[[6.22, -2.07, -5.85, 1.67, 0.44, -1.18, -3.38, -2.10],
[2.91, -3.36, -4.38, 1.94, 1.06, -3.02, -3.58, -4.66],
[-2.29, 4.30, 0.17, -4.33, 6.17, 3.79, 4.15, -4.78],
[5.05, -2.19, -0.33, -2.75, 1.46, 3.99, 3.03, -2.71],
[3.58, -4.99, -3.41, -5.32, -5.27, -1.29, -4.12, 4.38]]
|
[[6.22, -2.07, -5.85, 1.67, 0.44, -1.18, -3.38, -2.10],
[-2.29, 4.30, 0.17, -4.33, 6.17, 3.79, 4.15, -4.78],
[3.58, -4.99, -3.41, -5.32, -5.27, -1.29, -4.12, 4.38]]

[[7.29, -6.28, 5.42, 3.28, 2.06, 8.10, 4.11, -4.21, -4.48],
[2.89, -2.80, -3.38, 6.62, 4.21, -8.40, 4.37, -3.17, 1.28]]
|
[[7.29, -6.28, 5.42, 3.28, 2.06, 8.10, 4.11, -4.21, -4.48]]

[[-0.69, 1.68, -2.85, 3.99, -4.46, 3.05, 0.22, 1.14, -4.16, -1.24, 0.39, -0.61, 0.67, -4.16, -7.77],
[3.89, -4.31, 1.56, -0.14, 0.61, 5.93, -0.74, -4.14, -2.11, 1.02, -3.60, 0.60, 1.20, -2.11, 5.41],
[6.79, 3.18, -4.02, 1.09, 0.13, 0.13, 0.37, 1.53, 0.19, -6.52, -2.26, 2.66, -2.35, 0.19, -1.67]]
|
[[-0.69, 1.68, -2.85, 3.99, -4.46, 3.05, 0.22, 1.14, -4.16, -1.24, 0.39, -0.61, 0.67, -4.16, -7.77],
[6.79, 3.18, -4.02, 1.09, 0.13, 0.13, 0.37, 1.53, 0.19, -6.52, -2.26, 2.66, -2.35, 0.19, -1.67]]

[[-8.66, 6.91],
[-7.38, 8.77],
[3.98, -5.31],
[5.27, -3.43],
[6.91, -6.44]]
|
[[-8.66, 6.91],
[3.98, -5.31],
[6.91, -6.44]]

[[1.48, -4.05, 1.86, -2.43, 7.27, -1.37, 4.92, -1.48, 0.34, -3.47, 1.41, 3.87],
[-1.17, 1.63, 1.86, 2.74, 0.88, -8.01, -3.62, -3.37, 2.60, 4.96, 2.37, -1.11]]
|
[[1.48, -4.05, 1.86, -2.43, 7.27, -1.37, 4.92, -1.48, 0.34, -3.47, 1.41, 3.87]]

[[-6.01, -4.34, 3.18, -4.80, -5.72, 1.92, 1.01, 2.85, 2.44, 3.31, -2.80, -5.63, 0.29, 5.16, -4.11, 2.98],
[4.49, 3.61, -2.28, 4.62, -1.98, -2.69, -5.93, -4.12, -2.93, -2.55, -4.02, 4.21, -5.61, -7.07, 5.05, -1.23],
[-3.41, -3.57, 1.33, -5.77, -0.86, 2.74, 2.29, 2.60, 2.25, 2.00, 1.14, -5.56, 2.47, 4.12, -5.15, 1.72],
[-3.63, -1.65, 2.37, -2.79, -4.49, 2.29, -1.83, 1.49, 1.86, 3.42, -5.83, -3.64, -2.10, -3.16, -2.55, 2.63],
[-4.04, -2.51, 6.18, -4.06, -5.78, 5.04, -6.39, 5.87, 5.76, 6.18, -7.06, -3.53, -5.85, -0.31, -4.74, 5.15],
[-5.64, -3.14, 1.58, -3.53, 2.65, 3.68, 5.08, -0.87, 1.65, 1.62, 2.91, -4.92, 5.03, 5.64, -3.43, 0.53]]
|
[[-6.01, -4.34, 3.18, -4.80, -5.72, 1.92, 1.01, 2.85, 2.44, 3.31, -2.80, -5.63, 0.29, 5.16, -4.11, 2.98],
[-3.41, -3.57, 1.33, -5.77, -0.86, 2.74, 2.29, 2.60, 2.25, 2.00, 1.14, -5.56, 2.47, 4.12, -5.15, 1.72],
[-4.04, -2.51, 6.18, -4.06, -5.78, 5.04, -6.39, 5.87, 5.76, 6.18, -7.06, -3.53, -5.85, -0.31, -4.74, 5.15]]

[[-2.88, 4.38, 0.25, 2.99, 3.05, 3.35, -1.51, -6.29, 0.61, 3.00, -6.60],
[-2.88, -0.30, -4.45, -1.63, -1.33, -0.98, -3.78, 2.01, -3.92, -3.45, 1.21],
[-3.20, 2.55, 0.50, 2.69, 3.17, 2.96, -0.72, -3.76, 0.99, 3.12, -4.49]]
|
[[-2.88, 4.38, 0.25, 2.99, 3.05, 3.35, -1.51, -6.29, 0.61, 3.00, -6.60],
[-3.20, 2.55, 0.50, 2.69, 3.17, 2.96, -0.72, -3.76, 0.99, 3.12, -4.49]]

[[6.14, -6.43, 5.39, 2.19, 5.46, 4.72],
[2.88, 1.27, 0.22, 4.59, 6.25, -2.21]]
|
[[6.14, -6.43, 5.39, 2.19, 5.46, 4.72]]
